Here is a tiny trained network, its code and every weight. The questions are about switching its units off for an input and a class, where a switched-off unit gives its printed mean instead of its output.

import numpy as np


def w(rows, s, z=0):
    codes = np.array(rows[::2]) - 128.0
    scale = np.full(codes.shape[1], s)
    scale[-1] = z or s
    return codes * scale


def norm(h):
    return h / np.sqrt((h * h).mean(-1, keepdims=True) + 1e-5)


def f(y):
    return y / 2 * (1 + np.tanh(0.7978845608 * (y + 0.044715 * y**3)))


def log_softmax(a):
    a = a - a.max(-1, keepdims=True)
    return a - np.log(np.exp(a).sum(-1, keepdims=True))


def net(x, mask):
    res = np.array(x, float).reshape(1, 5) / 4 @ E
    u = 0
    for l in range(2):
        y = f(norm(res) @ A[l][:, :-1].T + A[l][:, -1])
        res = res + np.where(mask[u : u + 6], y, B[l][:, -1]) @ B[l][:, :-1]
        u += 6
    return log_softmax(norm(res)[-1] @ U[:, :-1].T + U[:, -1])


A, B = {}, {}
E = w([
[204,136,114,142,94,3,220,154,115],'x0',
[154,38,194,84,83,142,133,188,158],'x1',
[82,95,25,46,151,108,184,104,199],'x2',
[124,128,132,129,134,128,132,131,129],'x3',
[129,124,123,127,125,129,126,126,126],'x4',
],0.0053)
A[0] = w([
[150,209,109,203,157,71,143,118,90,64],'L0N1',
[134,149,76,142,137,111,108,91,79,170],'L0N2',
[125,158,223,211,119,193,20,129,63,173],'L0N3',
[198,148,196,199,110,47,171,148,27,103],'L0N4',
[170,141,74,137,91,3,225,146,158,4],'L0N5',
[140,187,152,186,146,164,119,75,93,63],'L0N6',
],0.0051,0.0035)
B[0] = w([
[104,105,160,175,99,142,128,20,131,167],'L0N1',
[100,169,154,140,165,151,133,88,129,157],'L0N2',
[142,100,116,87,172,49,254,127,84,254],'L0N3',
[133,174,101,126,59,194,25,134,216,217],'L0N4',
[112,116,175,127,177,124,166,129,37,195],'L0N5',
[71,106,94,139,119,108,129,75,119,150],'L0N6',
],0.0063,0.0064)
A[1] = w([
[90,102,200,157,164,221,110,131,57,148],'L1N1',
[64,75,98,68,128,184,102,134,238,71],'L1N2',
[64,229,41,99,255,113,197,52,64,123],'L1N3',
[47,232,2,159,195,184,46,73,168,3],'L1N4',
[103,2,130,42,176,59,169,227,81,52],'L1N5',
[156,228,90,164,176,76,190,112,51,79],'L1N6',
],0.0043,0.0031)
B[1] = w([
[174,150,105,100,94,51,162,103,146,150],'L1N1',
[93,126,127,200,98,165,81,61,127,160],'L1N2',
[114,106,106,173,115,83,87,244,112,254],'L1N3',
[254,168,139,61,170,131,127,192,181,171],'L1N4',
[167,175,161,100,163,191,140,54,141,204],'L1N5',
[24,74,106,136,128,150,95,84,105,182],'L1N6',
],0.0063,0.0062)
U = w([
[30,114,81,175,202,16,164,163,23,196],'0',
[190,77,220,11,186,150,252,105,101,250],'1',
[132,240,132,212,61,113,70,4,137,58],'2',
[193,130,189,116,2,117,87,243,174,55],'3',
[133,183,53,117,199,148,29,227,219,114],'4',
[56,61,133,93,116,248,75,16,203,12],'5',
],0.0098,0.0015)

Each question gives the input, the list of numbers given to net, and the class t.
The units are the neurons (one row each of A and B). Each row of codes is followed by its name. A weight is (code - 128) times the scale printed after its matrix; where a second scale follows, it is the last column's (A, B and U).
mask holds one flag per neuron, layer by layer. A switched-off neuron (its flag False) gives its mean, the last column of its row in B, instead of its output. The means were averaged over made-up inputs and are rounded, as every weight is.
A unit's drop is (log p(t) with every unit on - log p(t) with that unit switched off) / (log p(t) with every unit on - log p(t) with every unit switched off).
The circuit of an input: a set's keep is (log p(t) with only the set's units on - log p(t) with every unit switched off) / (log p(t) with every unit on - log p(t) with every unit switched off). Starting from all 12 units, units are removed one at a time, each time the one whose removal leaves the highest keep (on an exact tie, the one counted first), for as long as the keep stays at least 0.8.
circuit, biggest first: the units of the circuit, biggest drop first
most important unit: the unit with the biggest drop
top k neurons: the k neurons with the biggest drops, biggest first
k most important neurons of layer l: the k neurons of layer l with the biggest drops, biggest first
drop when u is switched off: that unit's drop, to one decimal
input [5,-2,-7,6,2], class 2: most important unit => L0N4
input [8,-2,-8,3,-4], class 2: circuit, biggest first => [L0N4; L1N3]
input [8,0,-8,1,-3], class 2: circuit, biggest first => [L1N3; L0N4]
input [-2,-3,7,-5,-5], class 4: circuit, biggest first => [L0N3; L1N4]
input [-5,-8,6,0,8], class 4: top 2 neurons => [L1N4; L0N3]
input [-6,3,0,-6,-2], class 1: top 2 neurons => [L0N4; L0N3]
input [5,-1,-3,-3,-7], class 2: 2 most important neurons of layer 0 => [L0N4; L0N1]
input [-6,0,-7,8,5], class 0: 2 most important neurons of layer 0 => [L0N3; L0N6]
input [3,-1,-7,3,6], class 2: top 3 neurons => [L0N4; L1N3; L0N3]
input [8,0,-8,-5,8], class 2: top 4 neurons => [L1N3; L0N1; L0N4; L1N4]
input [-1,-3,1,-5,-2], class 4: top 3 neurons => [L0N3; L1N4; L0N5]
input [5,-4,-3,1,-6], class 2: top 2 neurons => [L0N4; L0N1]
input [0,5,-3,3,2], class 1: top 3 neurons => [L0N3; L1N3; L1N5]
input [-5,-8,0,7,0], class 0: 3 most important neurons of layer 0 => [L0N4; L0N3; L0N6]
input [-1,3,5,-7,-1], class 5: top 2 neurons => [L0N3; L1N2]
input [-5,2,-5,1,-8], class 1: most important unit => L1N5
input [0,-8,4,-7,5], class 4: top 3 neurons => [L0N3; L1N4; L0N5]
input [-5,0,-4,-4,8], class 0: 2 most important neurons of layer 1 => [L1N3; L1N4]
input [-7,-4,0,4,2], class 0: top 2 neurons => [L0N4; L0N3]
input [-4,-8,0,-3,7], class 0: 2 most important neurons of layer 0 => [L0N4; L0N6]
input [0,-2,-6,7,0], class 0: top neuron => [L0N3]
input [-1,7,-7,-1,8], class 1: top 2 neurons => [L0N3; L1N3]
input [0,-3,-4,-6,6], class 0: drop when L0N3 is switched off => 6.0
